M =
[[-20  83  16   8  20 -66 -78]
 [ -2  11   1  -8   8  -6  -5]
 [ -6 -18   9  -1   5  32  13]
 [ -3  -5   8  17  -3  22  10]
 [ 15 -25 -24  18  18  13 -10]
 [-17  18  10   1  13   1   3]
 [ -1   2   0   0   1  -2  -2]
 [ -3  11   1 -10   9  -6  -5]
 [  6  -5   6  -3  -6 -14  15]
 [ -2  -5   3   0   2  10   4]
 [ -9  36   4 -30  28 -18 -16]
 [ -3  -5   6  13  -3  18   8]
 [  0   1   0   0   0  -1  -1]]
Indices start at 0.
Which number is the entry in row 2 and column 1?
Answer: -18
The entry just left of -14: -6
The minimum -> -78
Which number is the entry in row 0 and column 0?
Answer: -20
The entry in the bottom-left corner: 0
Which number is the entry directly below the largest entry?
Answer: 11
Which number is the entry at row 2, column 0?
Answer: -6
Which number is the entry directly below the smallest entry?
Answer: -5
The entry just left of 22 is -3
Which number is the bottom-right entry?
Answer: -1
Which number is the bottom entry of the column that holds the largest entry?
Answer: 1
The entry at row 0, column 1 is 83
Which number is the entry directly above the centre entry?
Answer: 1
The entry directly below 36: -5
Which number is the entry in row 0 and column 2?
Answer: 16
Which number is the entry just left of the smallest entry?
Answer: -66
The entry in row 1 and column 2 is 1
The entry just left of -30 is 4
The entry directly below the centre entry is -10
Which number is the entry just right of the centre entry?
Answer: 1
The entry directly above -16 is 4

Questions about the grid below. Counting starts at 0.
1) The entry directly above the smallest entry?
2) The entry in the bottom-right corner?
3) The entry directly above 73?
4) The entry in the bottom-left corner?
5) The entry in row 1 and column 0?
6) The entry at row 0, column 1?
7) The entry in row 0 and column 0?
[[-11  23  57   1   9   3  19  38  -1  33 -11  33]
 [ 37 -64 -53  -4  42  44 -33 -63  32 -13  -3 -42]
 [ -5  49 -26  10   7  -3   3 -42  11   4 -27  -6]
 [ 16  15  40   0 -10 -11  24  45 -15  47  22  24]
 [  6 -58 -37 -17  58  42 -29 -65  11  -9  -2 -53]
 [-16  31 -26  12   4 -31  -6 -19  11  -4  -4 -13]
 [ 24  13  38   3 -32   6  44  52  -9  41  16  35]
 [-20 -59 -25 -44  73  32 -43 -64  -4   2   3 -34]
 [-32  38 -16  19   9 -48 -25  -1  24 -28  -8 -17]
 [ 43  19  11  41 -59  14  54  60 -22  15  -6  34]
 [-58 -63 -11 -65  80  25 -70 -77 -16 -26  37  15]
 [-63  41  -5 -11  33 -83 -48  23  32 -48  -8 -21]
 [ 41  43  15  40 -58 -24  52  45  -6 -29 -39  38]]
1) 25
2) 38
3) -32
4) 41
5) 37
6) 23
7) -11

Read these off the grid that follows. Rows and columns are numbered from 0.
1) Report the entry in row 0 and column 0.
2) Report the entry in row 0 and column 2.
3) Report the entry in row 1 and column 0.
4) Report the entry at row 0, column 1.
5) Report the top-right entry.
6) Report the entry in row 2 and column 0.
7) Report the entry at row 2, column 1.
8) Report the entry just left of the largest entry.
-0.4,0.6,-0.3,-0.2,1.0,-0.4,1.7,0.8,-1.0
0.3,2.5,0.0,0.5,2.0,-0.1,0.0,-0.1,-0.6
0.4,1.2,0.5,1.0,0.8,-0.1,0.8,0.9,1.0
0.1,-0.4,0.9,0.4,0.2,1.5,-1.2,0.8,0.3
0.4,2.8,0.2,0.4,2.4,0.8,-2.3,-1.2,-1.1
-0.2,2.4,-0.6,0.0,2.1,-1.0,1.8,0.3,-1.2
0.0,0.7,0.6,0.7,0.9,0.3,0.4,1.3,0.3
0.5,0.5,0.3,0.2,0.5,0.7,-0.4,-0.2,0.1
1) -0.4
2) -0.3
3) 0.3
4) 0.6
5) -1.0
6) 0.4
7) 1.2
8) 0.4

Read these off the matrix that follows.
1) Give the second entry on the diagonal from the top-right corner.
2) Give the bottom-left entry.
3) Give the first entry in the row that holds the largest entry.
4) Give the 4th entry from the end, reading row by row.
5) Give the 3rd entry on the main diagonal.
6) Give the entry directly below 7.
7) Give the entry just left of the largest entry.
8) Give the second entry from the end, reading row by row.
[[-20 -64  77  54  13  59  47  57 -11 -69 -20 -59]
 [ 33  68  -2 -40  -4 -27  17  70 -59  25  35 -11]
 [-66 -56 -79   8  36   7 -77 -22 -45  56  22  -5]
 [-39  -2  23  64  22 -23 -69 -72 -32 -55  14  48]
 [ 53  31 -19   9  25 -16  24  52   4  76  68  16]
 [  1  51 -39 -58 -29 -69  37 -55  16 -28  34 -26]
 [-63  38 -70 -36  -1 -65 -47 -70  51  25  49  16]
 [ 68 -71 -74 -34 -19 -53  38  38  78 -73  -6 -56]
 [-33  28  64  46 -65  40   6  75 -29 -14  56 -63]
 [-26  58  23  50  39 -69  60  -7  36  21  57  22]
 [ 57  15 -62  47  73   4 -19  15  20 -69  32  71]
 [ 56   8  40 -29  20  50  26  57 -74 -79  79 -69]
 [ 10  57 -78  18 -51 -41  17  57  31  42  13  27]
 [ 53  23   1 -14 -40 -21 -21  24  34   1  13  35]]
1) 35
2) 53
3) 56
4) 34
5) -79
6) -23
7) -79
8) 13

[[ 68   6 -17  66 -36  30  75  63   5]
 [ 51   5 -12  46 -28  18  55  46  10]
 [-54   6  17 -46  21 -28 -60 -40 -11]]
Rows and columns are numbered from 0.
The entry in the top-right corner?
Answer: 5
The entry at row 2, column 0: -54
The entry in row 2 and column 2?
Answer: 17
The entry just right of the largest entry?
Answer: 63
The entry directly above -54?
Answer: 51
The bottom-right entry?
Answer: -11
The entry just left of -17 is 6
The entry in row 1 and column 1?
Answer: 5
The entry in the top-left corner is 68
The entry just left of the largest entry -> 30
The top entry of the column that holds the smallest entry?
Answer: 75

Read these off the table that follows.
1) The entry in the bottom-right corner?
2) The top-left entry?
3) The largest entry in the last column?
4) The 3rd smallest entry?
5) The first entry of the largest entry's row?
6) The bottom entry of the column that holds the smallest entry?
7) The fifth entry in reading order?
8) The third entry on the main diagonal?
[[-0.034  0.103  0.047  0.119  0.022]
 [ 0.056 -0.090  0.176  0.026  0.015]
 [ 0.058  0.249 -0.189 -0.012  0.014]
 [ 0.204  0.026  0.018 -0.121 -0.016]
 [ 0.164 -0.022  0.113 -0.080 -0.018]
 [ 0.109  0.237 -0.179 -0.050 -0.003]
 [-0.034  0.087  0.043  0.108  0.026]
 [ 0.199  0.010  0.040 -0.122 -0.018]
 [-0.029  0.103  0.046  0.115  0.021]
 [ 0.027  0.240 -0.192  0.012  0.030]
 [-0.048  0.186 -0.105  0.094  0.033]
 [ 0.054 -0.094  0.173  0.024  0.018]
 [ 0.084  0.144 -0.123 -0.023  0.029]
 [ 0.008 -0.084  0.170  0.070  0.036]
 [ 0.009 -0.091  0.168  0.065  0.038]
 [-0.075  0.160 -0.036  0.124  0.030]]
1) 0.030
2) -0.034
3) 0.038
4) -0.179
5) 0.058
6) -0.036
7) 0.022
8) -0.189
